Below is a small trained network, with its code and all its weights. Each question gives an input and a target symbol and asks what happens when units are switched off, that is, made to give their printed mean instead of their output.

import numpy as np


def w(rows, s, z=0):
    codes = np.array(rows[::2]) - 128.0
    scale = np.full(codes.shape[1], s)
    scale[-1] = z or s
    return codes * scale


def f(y):
    return y / 2 * (1 + np.tanh(0.7978845608 * (y + 0.044715 * y**3)))


def softmax(a):
    e = np.exp(a - a.max(-1, keepdims=True))
    return e / e.sum(-1, keepdims=True)


def log_softmax(a):
    a = a - a.max(-1, keepdims=True)
    return a - np.log(np.exp(a).sum(-1, keepdims=True))


def net(x, mask):
    ids = ['ΔΘΛΦΩβεηξπτψ'.index(c) for c in x.split()]
    T = len(ids)
    res = E[ids] + P[:T]
    r = res
    for j in range(3):
        rows = slice(3 * j, 3 * j + 3)
        q, k, v = (r @ M[0][rows].T for M in (Q, K, V))
        z = softmax(np.where(np.tri(T) > 0, q @ k.T / 3**0.5, -1e9)) @ v
        o = O[0][rows]
        res = res + np.where(mask[j], z, o[:, -1]) @ o[:, :-1]
    y = f(res @ A[0][:, :-1].T + A[0][:, -1])
    res = res + np.where(mask[3:15], y, B[0][:, -1]) @ B[0][:, :-1]
    return log_softmax(res[-1] @ U[:, :-1].T + U[:, -1])


Q, K, V, O, A, B = {}, {}, {}, {}, {}, {}
E = w([
[81,115,129,128,194,215],'Δ',
[105,46,125,134,146,118],'Θ',
[170,130,80,125,192,171],'Λ',
[102,104,148,208,138,100],'Φ',
[132,116,159,234,132,178],'Ω',
[97,214,132,196,182,117],'β',
[187,170,99,150,166,69],'ε',
[72,192,201,45,129,137],'η',
[117,172,175,43,101,87],'ξ',
[104,176,140,66,178,44],'π',
[89,133,136,136,138,3],'τ',
[65,191,111,180,81,112],'ψ',
],0.019)
P = w([
[105,10,120,80,142,106],'0',
[107,61,76,110,116,119],'1',
[112,89,85,121,111,123],'2',
[120,107,101,122,110,126],'3',
[125,131,120,128,109,126],'4',
[135,151,143,123,110,125],'5',
[138,171,162,126,106,122],'6',
[147,191,185,125,105,123],'7',
[151,206,216,125,110,119],'8',
],0.011)
Q[0] = w([
[83,76,169,128,145,122],'H1',
[113,125,113,99,94,163],'H1',
[149,134,154,132,106,143],'H1',
[109,139,131,90,109,8],'H2',
[124,75,150,89,212,146],'H2',
[254,130,85,170,206,76],'H2',
[62,131,133,114,170,117],'H3',
[128,115,125,122,104,169],'H3',
[161,144,99,55,68,136],'H3',
],0.022)
K[0] = w([
[168,148,157,124,178,134],'H1',
[149,104,163,117,103,132],'H1',
[129,136,133,136,122,104],'H1',
[104,130,98,90,121,4],'H2',
[147,43,104,94,158,132],'H2',
[213,104,76,158,237,77],'H2',
[72,109,141,111,160,116],'H3',
[144,102,118,112,142,167],'H3',
[159,150,119,52,92,141],'H3',
],0.023)
V[0] = w([
[75,117,134,148,104,123],'H1',
[129,73,121,126,170,134],'H1',
[77,164,41,125,89,158],'H1',
[70,137,63,105,129,170],'H2',
[36,57,76,75,151,174],'H2',
[107,237,147,177,135,118],'H2',
[1,85,90,127,63,145],'H3',
[151,111,30,104,62,154],'H3',
[160,73,160,79,246,150],'H3',
],0.008)
O[0] = w([
[93,137,168,127,172,110,154],'H1',
[94,96,137,132,96,147,171],'H1',
[152,146,164,104,233,145,152],'H1',
[110,125,171,129,62,140,130],'H2',
[114,184,186,126,60,141,123],'H2',
[117,86,58,98,76,112,208],'H2',
[148,138,117,126,254,109,128],'H3',
[175,139,192,93,118,91,4],'H3',
[168,179,46,140,74,133,174],'H3',
],0.0067,0.0032)
A[0] = w([
[144,79,44,111,132,162,135],'N1',
[128,137,122,161,135,204,118],'N2',
[145,63,138,29,106,189,155],'N3',
[166,93,165,156,86,155,69],'N4',
[132,167,196,124,117,125,142],'N5',
[135,130,158,168,102,181,3],'N6',
[120,23,60,25,148,151,169],'N7',
[115,36,99,94,142,209,141],'N8',
[143,47,113,167,159,79,15],'N9',
[102,124,138,163,6,127,97],'N10',
[128,174,131,109,71,110,170],'N11',
[112,147,104,71,160,141,114],'N12',
],0.014,0.0044)
B[0] = w([
[108,126,177,224,235,153,178],'N1',
[72,144,148,125,153,54,195],'N2',
[86,192,31,75,149,186,185],'N3',
[199,131,142,209,174,72,127],'N4',
[139,72,31,125,103,145,200],'N5',
[173,165,106,183,103,54,138],'N6',
[126,29,152,115,183,47,188],'N7',
[81,79,251,20,99,128,166],'N8',
[112,94,62,192,36,192,207],'N9',
[69,34,148,136,141,131,163],'N10',
[205,134,134,147,212,139,252],'N11',
[77,117,160,230,107,121,222],'N12',
],0.013,0.004)
U = w([
[88,203,175,80,91,121,91],'Δ',
[179,87,180,51,90,164,210],'Θ',
[162,176,219,110,223,200,89],'Λ',
[128,155,140,155,65,190,81],'Φ',
[135,180,212,171,104,119,42],'Ω',
[132,255,121,158,112,121,244],'β',
[185,123,97,166,175,138,28],'ε',
[102,168,79,100,148,198,34],'η',
[190,180,87,53,119,97,191],'ξ',
[127,178,129,92,151,3,31],'π',
[102,153,74,108,58,47,1],'τ',
[27,72,107,109,202,125,204],'ψ',
],0.0076,0.0056)

Each question gives the input, a string of symbols that net reads in full, and the target symbol t.
The units are the heads (3 rows each of Q, K, V and O) and the neurons (one row each of A and B). Each row of codes is followed by its name. A weight is (code - 128) times the scale printed after its matrix; where a second scale follows, it is the last column's (O, A, B and U).
mask holds one flag per unit, heads first, then neurons. A switched-off unit (its flag False) gives its mean, the last column of its rows in O or B, instead of its output. The means were averaged over made-up inputs and are rounded, as every weight is.
A unit's drop is (log p(t) with every unit on - log p(t) with that unit switched off) / (log p(t) with every unit on - log p(t) with every unit switched off).
The circuit of an input: a set's keep is (log p(t) with only the set's units on - log p(t) with every unit switched off) / (log p(t) with every unit on - log p(t) with every unit switched off). Starting from the 12 units with the biggest drops (on a tie, the unit counted first), units are removed one at a time, each time the one whose removal leaves the highest keep (on an exact tie, the one counted first), for as long as the keep stays at least 0.8.
units of the circuit, in order: the units of the circuit, biggest drop first
k most important neurons: the k neurons with the biggest drops, biggest first
which heads matter: for each layer, one digit per head in row order, 1 if its drop is at least 0.15 and else 0, layers parted by /
drop when u is switched off: that unit's drop, to one decimal
input ε Θ π ε π Θ π ξ η, target ψ: units of the circuit, in order => N5
input η τ ε π Λ ψ ε ξ ξ, target ξ: units of the circuit, in order => N11, N5
input ψ ψ τ ψ ε, target ψ: units of the circuit, in order => H2, N7
input ψ Δ η Λ η ξ η β, target ψ: which heads matter => 011
input η β η Φ ψ ψ ε, target ε: 3 most important neurons => N9, N8, N2
input Δ π Ω, target Ω: 2 most important neurons => N6, N4
input τ Δ π Λ, target Λ: which heads matter => 011
input π τ τ, target τ: units of the circuit, in order => N9, N1
input ξ Λ π ξ ξ β ε, target ε: units of the circuit, in order => H2, N1
input π Ω π β Ω β Φ Ω Λ, target ψ: 3 most important neurons => N11, N7, N2
input ε Θ Φ Λ π Λ β ε ξ, target ψ: units of the circuit, in order => H3, N10
input π ξ Λ Θ ε ε ε Φ, target Φ: units of the circuit, in order => N9, H2, N7, N2
input ε β Δ η ε ε π Ω, target ψ: 3 most important neurons => N2, N8, N10
input π Φ Φ Δ ε, target ψ: which heads matter => 010
input ε ε ψ ψ ε ψ Λ Δ, target Δ: which heads matter => 010
input π π Λ η ε Φ Δ Λ, target β: which heads matter => 010
input ε ε Φ, target Φ: which heads matter => 001
input π π Ω, target Ω: which heads matter => 001
input ε Φ ξ π τ, target τ: 4 most important neurons => N9, N1, N11, N10
input ε Λ Λ Θ, target Θ: 4 most important neurons => N8, N12, N1, N2
input Λ ε Θ Λ, target β: which heads matter => 011
input π ε Λ π, target β: most important neuron => N7
input Λ Θ η ε τ ε ψ ε Ω, target ψ: drop when N2 is switched off => 0.4
input Θ Λ Δ π ψ, target ψ: drop when N10 is switched off => 1.6
input π η π, target β: drop when N7 is switched off => 0.2
